Here is a tiny trained network, its code and every weight. The questions are about switching its units off for an input and a class, where a switched-off unit gives its printed mean instead of its output.

import numpy as np


def w(rows, s, z=0):
    codes = np.array(rows[::2]) - 128.0
    scale = np.full(codes.shape[1], s)
    scale[-1] = z or s
    return codes * scale


def f(y):
    return np.maximum(y, 0)


def log_softmax(a):
    a = a - a.max(-1, keepdims=True)
    return a - np.log(np.exp(a).sum(-1, keepdims=True))


def net(x, mask):
    res = np.array(x, float).reshape(1, 8) / 4 @ E
    y = f(res @ A[0][:, :-1].T + A[0][:, -1])
    res = res + np.where(mask, y, B[0][:, -1]) @ B[0][:, :-1]
    return log_softmax(res[-1] @ U[:, :-1].T + U[:, -1])


A, B = {}, {}
E = w([
[130,126,128],'x0',
[123,132,127],'x1',
[130,127,128],'x2',
[234,8,219],'x3',
[83,179,254],'x4',
[126,125,130],'x5',
[125,126,128],'x6',
[40,46,125],'x7',
],0.0063)
A[0] = w([
[80,151,176,58],'neuron 0',
[98,149,184,26],'neuron 1',
[97,156,198,3],'neuron 2',
[128,153,170,55],'neuron 3',
[78,169,86,29],'neuron 4',
[210,175,82,175],'neuron 5',
[67,69,136,187],'neuron 6',
[94,181,107,28],'neuron 7',
[149,72,188,60],'neuron 8',
[186,251,176,198],'neuron 9',
[132,90,49,192],'neuron 10',
],0.017,0.0037)
B[0] = w([
[154,140,143,181],'neuron 0',
[217,186,99,172],'neuron 1',
[254,170,125,181],'neuron 2',
[152,117,145,158],'neuron 3',
[200,35,73,207],'neuron 4',
[55,135,173,219],'neuron 5',
[37,180,225,233],'neuron 6',
[172,20,98,190],'neuron 7',
[139,79,48,232],'neuron 8',
[67,108,155,254],'neuron 9',
[194,225,169,235],'neuron 10',
],0.0086,0.0077)
U = w([
[163,5,90,3],'0',
[156,155,138,117],'1',
[104,99,137,232],'2',
[62,116,163,110],'3',
[116,100,128,179],'4',
[117,103,126,127],'5',
[115,101,130,110],'6',
],0.017,0.0041)

Each question gives the input, the list of numbers given to net, and the class t.
The units are the neurons (one row each of A and B). Each row of codes is followed by its name. A weight is (code - 128) times the scale printed after its matrix; where a second scale follows, it is the last column's (A, B and U).
mask holds one flag per neuron, in row order. A switched-off neuron (its flag False) gives its mean, the last column of its row in B, instead of its output. The means were averaged over made-up inputs and are rounded, as every weight is.
A unit's drop is (log p(t) with every unit on - log p(t) with that unit switched off) / (log p(t) with every unit on - log p(t) with every unit switched off).
The circuit of an input: a set's keep is (log p(t) with only the set's units on - log p(t) with every unit switched off) / (log p(t) with every unit on - log p(t) with every unit switched off). Starting from all 11 units, units are removed one at a time, each time the one whose removal leaves the highest keep (on an exact tie, the one counted first), for as long as the keep stays at least 0.8.
units of the circuit, in order: the units of the circuit, biggest drop first
unit that matters most: the unit with the biggest drop
top k neurons: the k neurons with the biggest drops, biggest first
drop when u is switched off: that unit's drop, to one decimal
input [-7,-7,-2,-8,-8,2,-4,-5], class 0: units of the circuit, in order	neuron 4
input [5,-3,0,5,7,0,-3,4], class 1: top 2 neurons	neuron 2; neuron 1
input [4,-1,2,-8,3,2,7,-8], class 0: units of the circuit, in order	neuron 7; neuron 4
input [-8,6,6,5,-1,-6,-7,-8], class 3: units of the circuit, in order	neuron 5; neuron 9
input [5,3,4,1,6,5,-3,5], class 1: top 3 neurons	neuron 2; neuron 1; neuron 9
input [-8,3,-7,7,0,1,1,8], class 3: top 2 neurons	neuron 6; neuron 4
input [-1,2,-5,-7,3,0,1,2], class 0: units of the circuit, in order	neuron 4; neuron 7
input [1,-8,-8,-8,4,-3,4,-5], class 0: top 2 neurons	neuron 7; neuron 4
input [-6,-1,3,3,3,2,1,-6], class 3: units of the circuit, in order	neuron 9; neuron 4
input [-5,2,-3,-2,-7,-4,-8,8], class 3: top 3 neurons	neuron 6; neuron 2; neuron 1
input [8,4,6,6,-3,6,-8,5], class 5: top 4 neurons	neuron 6; neuron 4; neuron 7; neuron 10
input [-7,5,7,-2,-6,-1,0,-8], class 3: top 2 neurons	neuron 5; neuron 9
input [-6,-2,4,7,-8,6,-8,-4], class 1: top 3 neurons	neuron 10; neuron 4; neuron 7
input [-6,1,-2,8,6,2,-6,2], class 0: top 3 neurons	neuron 8; neuron 10; neuron 5
input [4,-8,5,2,-6,-8,0,8], class 3: top neuron	neuron 6
input [-3,4,-8,5,-4,-8,-5,5], class 2: top 2 neurons	neuron 6; neuron 4
input [-1,-2,6,3,8,1,6,3], class 1: top 2 neurons	neuron 2; neuron 1
input [-6,-2,-5,5,7,5,-6,5], class 1: units of the circuit, in order	neuron 2; neuron 1
input [6,-1,3,6,1,-1,-5,-8], class 3: top 3 neurons	neuron 5; neuron 9; neuron 4
input [-5,-5,6,-5,7,-1,6,0], class 1: top 3 neurons	neuron 2; neuron 1; neuron 8
input [3,0,0,4,-4,5,-3,-7], class 3: top 2 neurons	neuron 5; neuron 4
input [-7,-2,6,6,-7,-8,8,4], class 6: units of the circuit, in order	neuron 10; neuron 4
input [2,3,-4,2,-2,-7,-6,-8], class 3: unit that matters most	neuron 5
input [3,-6,3,6,-7,-1,-4,-2], class 1: drop when neuron 7 is switched off	0.3
input [1,5,0,5,-1,-2,2,7], class 3: drop when neuron 7 is switched off	0.1
input [1,-5,2,5,-7,-5,0,-5], class 1: drop when neuron 9 is switched off	0.2
input [7,-7,-5,5,-8,-5,-8,-5], class 1: drop when neuron 10 is switched off	0.6
